Below is a small trained network, with its code and all its weights. Each question gives an input and a target symbol and asks what happens when units are switched off, that is, made to give their printed mean instead of their output.

import numpy as np


def w(rows, s, z=0):
    codes = np.array(rows[::2]) - 128.0
    scale = np.full(codes.shape[1], s)
    scale[-1] = z or s
    return codes * scale


def f(y):
    return np.maximum(y, 0)


def softmax(a):
    e = np.exp(a - a.max(-1, keepdims=True))
    return e / e.sum(-1, keepdims=True)


def log_softmax(a):
    a = a - a.max(-1, keepdims=True)
    return a - np.log(np.exp(a).sum(-1, keepdims=True))


def net(x, mask):
    ids = ['βγθλσφ'.index(c) for c in x.split()]
    T = len(ids)
    res = E[ids] + P[:T]
    r = res
    for j in range(3):
        rows = slice(3 * j, 3 * j + 3)
        q, k, v = (r @ M[0][rows].T for M in (Q, K, V))
        z = softmax(np.where(np.tri(T) > 0, q @ k.T / 3**0.5, -1e9)) @ v
        o = O[0][rows]
        res = res + np.where(mask[j], z, o[:, -1]) @ o[:, :-1]
    y = f(res @ A[0][:, :-1].T + A[0][:, -1])
    res = res + np.where(mask[3:7], y, B[0][:, -1]) @ B[0][:, :-1]
    return log_softmax(res[-1] @ U[:, :-1].T + U[:, -1])


Q, K, V, O, A, B = {}, {}, {}, {}, {}, {}
E = w([
[141,179,112,192,174,110],'β',
[128,100,136,118,32,108],'γ',
[69,116,116,137,146,114],'θ',
[185,57,229,130,190,249],'λ',
[132,151,75,108,91,141],'σ',
[157,154,165,204,80,85],'φ',
],0.02)
P = w([
[98,183,181,156,81,237],'0',
[94,191,154,38,110,90],'1',
[91,208,213,59,115,138],'2',
[68,171,147,220,42,254],'3',
[200,66,59,177,120,103],'4',
[184,130,162,197,115,253],'5',
[143,199,174,53,100,99],'6',
[223,143,126,93,139,84],'7',
[79,182,236,139,22,223],'8',
],0.0097)
Q[0] = w([
[201,2,100,198,144,247],'h1',
[203,42,58,126,177,36],'h1',
[173,105,95,73,124,31],'h1',
[182,113,191,161,127,99],'h2',
[97,89,105,114,178,105],'h2',
[139,138,122,149,77,68],'h2',
[101,124,143,127,149,161],'h3',
[119,146,145,150,197,98],'h3',
[81,136,158,174,152,123],'h3',
],0.018)
K[0] = w([
[156,174,179,41,159,54],'h1',
[113,146,61,107,117,5],'h1',
[97,140,60,177,97,52],'h1',
[139,80,196,126,159,127],'h2',
[117,148,99,134,111,100],'h2',
[176,81,146,162,107,117],'h2',
[138,125,127,192,118,163],'h3',
[117,138,103,156,126,64],'h3',
[159,158,101,171,91,128],'h3',
],0.018)
V[0] = w([
[145,194,23,79,139,211],'h1',
[223,151,163,107,57,142],'h1',
[158,242,113,247,254,153],'h1',
[161,130,121,161,36,68],'h2',
[109,139,82,110,104,142],'h2',
[145,164,86,192,111,130],'h2',
[175,119,128,167,131,94],'h3',
[139,180,126,155,113,147],'h3',
[168,57,156,159,169,189],'h3',
],0.011)
O[0] = w([
[245,67,137,56,96,143,165],'h1',
[136,154,102,55,243,91,254],'h1',
[110,56,77,190,114,171,134],'h1',
[58,124,117,76,155,168,154],'h2',
[80,152,155,142,133,145,122],'h2',
[100,127,153,110,129,171,152],'h2',
[142,124,72,125,125,110,100],'h3',
[123,121,110,108,136,179,192],'h3',
[141,146,127,29,129,49,161],'h3',
],0.011,0.0084)
A[0] = w([
[150,195,143,172,46,162,131],'n1',
[130,149,177,151,88,9,10],'n2',
[209,69,95,119,109,108,69],'n3',
[112,2,81,139,116,156,3],'n4',
],0.0079,0.0054)
B[0] = w([
[65,132,255,191,117,77,184],'n1',
[101,34,101,133,145,108,215],'n2',
[61,151,149,138,164,118,254],'n3',
[187,192,57,101,131,78,216],'n4',
],0.012,0.0063)
U = w([
[60,151,160,146,166,113,122],'β',
[12,104,108,130,253,162,49],'γ',
[63,233,131,94,178,95,58],'θ',
[104,183,94,145,178,119,135],'λ',
[131,90,164,95,221,182,255],'σ',
[56,110,127,115,208,109,45],'φ',
],0.0056,0.0038)

Each question gives the input, a string of symbols that net reads in full, and the target symbol t.
The units are the heads (3 rows each of Q, K, V and O) and the neurons (one row each of A and B). Each row of codes is followed by its name. A weight is (code - 128) times the scale printed after its matrix; where a second scale follows, it is the last column's (O, A, B and U).
mask holds one flag per unit, heads first, then neurons. A switched-off unit (its flag False) gives its mean, the last column of its rows in O or B, instead of its output. The means were averaged over made-up inputs and are rounded, as every weight is.
A unit's drop is (log p(t) with every unit on - log p(t) with that unit switched off) / (log p(t) with every unit on - log p(t) with every unit switched off).
The circuit of an input: a set's keep is (log p(t) with only the set's units on - log p(t) with every unit switched off) / (log p(t) with every unit on - log p(t) with every unit switched off). Starting from all 7 units, units are removed one at a time, each time the one whose removal leaves the highest keep (on an exact tie, the one counted first), for as long as the keep stays at least 0.8.
units of the circuit, in order: the units of the circuit, biggest drop first
unit that matters most: the unit with the biggest drop
k most important neurons: the k neurons with the biggest drops, biggest first
which heads matter: for each layer, one digit per head in row order, 1 if its drop is at least 0.15 and else 0, layers parted by /
drop of u: that unit's drop, to one decimal
input β σ γ β β λ θ φ, target β: unit that matters most	n1
input φ θ σ φ γ γ β, target γ: units of the circuit, in order	h1, h2
input σ γ γ φ σ θ σ φ β, target β: which heads matter	100
input γ σ γ γ, target θ: which heads matter	100
input σ β β β γ γ, target λ: which heads matter	100
input θ γ σ σ, target β: units of the circuit, in order	h1, n1
input σ γ γ θ γ, target θ: which heads matter	110
input σ γ β θ σ φ γ, target β: which heads matter	101
input σ γ γ σ, target σ: 2 most important neurons	n3, n4
input φ λ σ θ σ σ θ, target β: 2 most important neurons	n1, n2
input σ σ β φ φ β, target λ: 2 most important neurons	n4, n2
input σ θ β β, target σ: drop of n4	0.1
input γ γ β γ σ, target θ: drop of h1	1.4
input β β σ β θ, target λ: drop of h1	0.8
input φ β θ γ θ γ, target β: most important neuron	n1
input σ β σ θ φ β σ σ φ, target λ: drop of n4	1.9
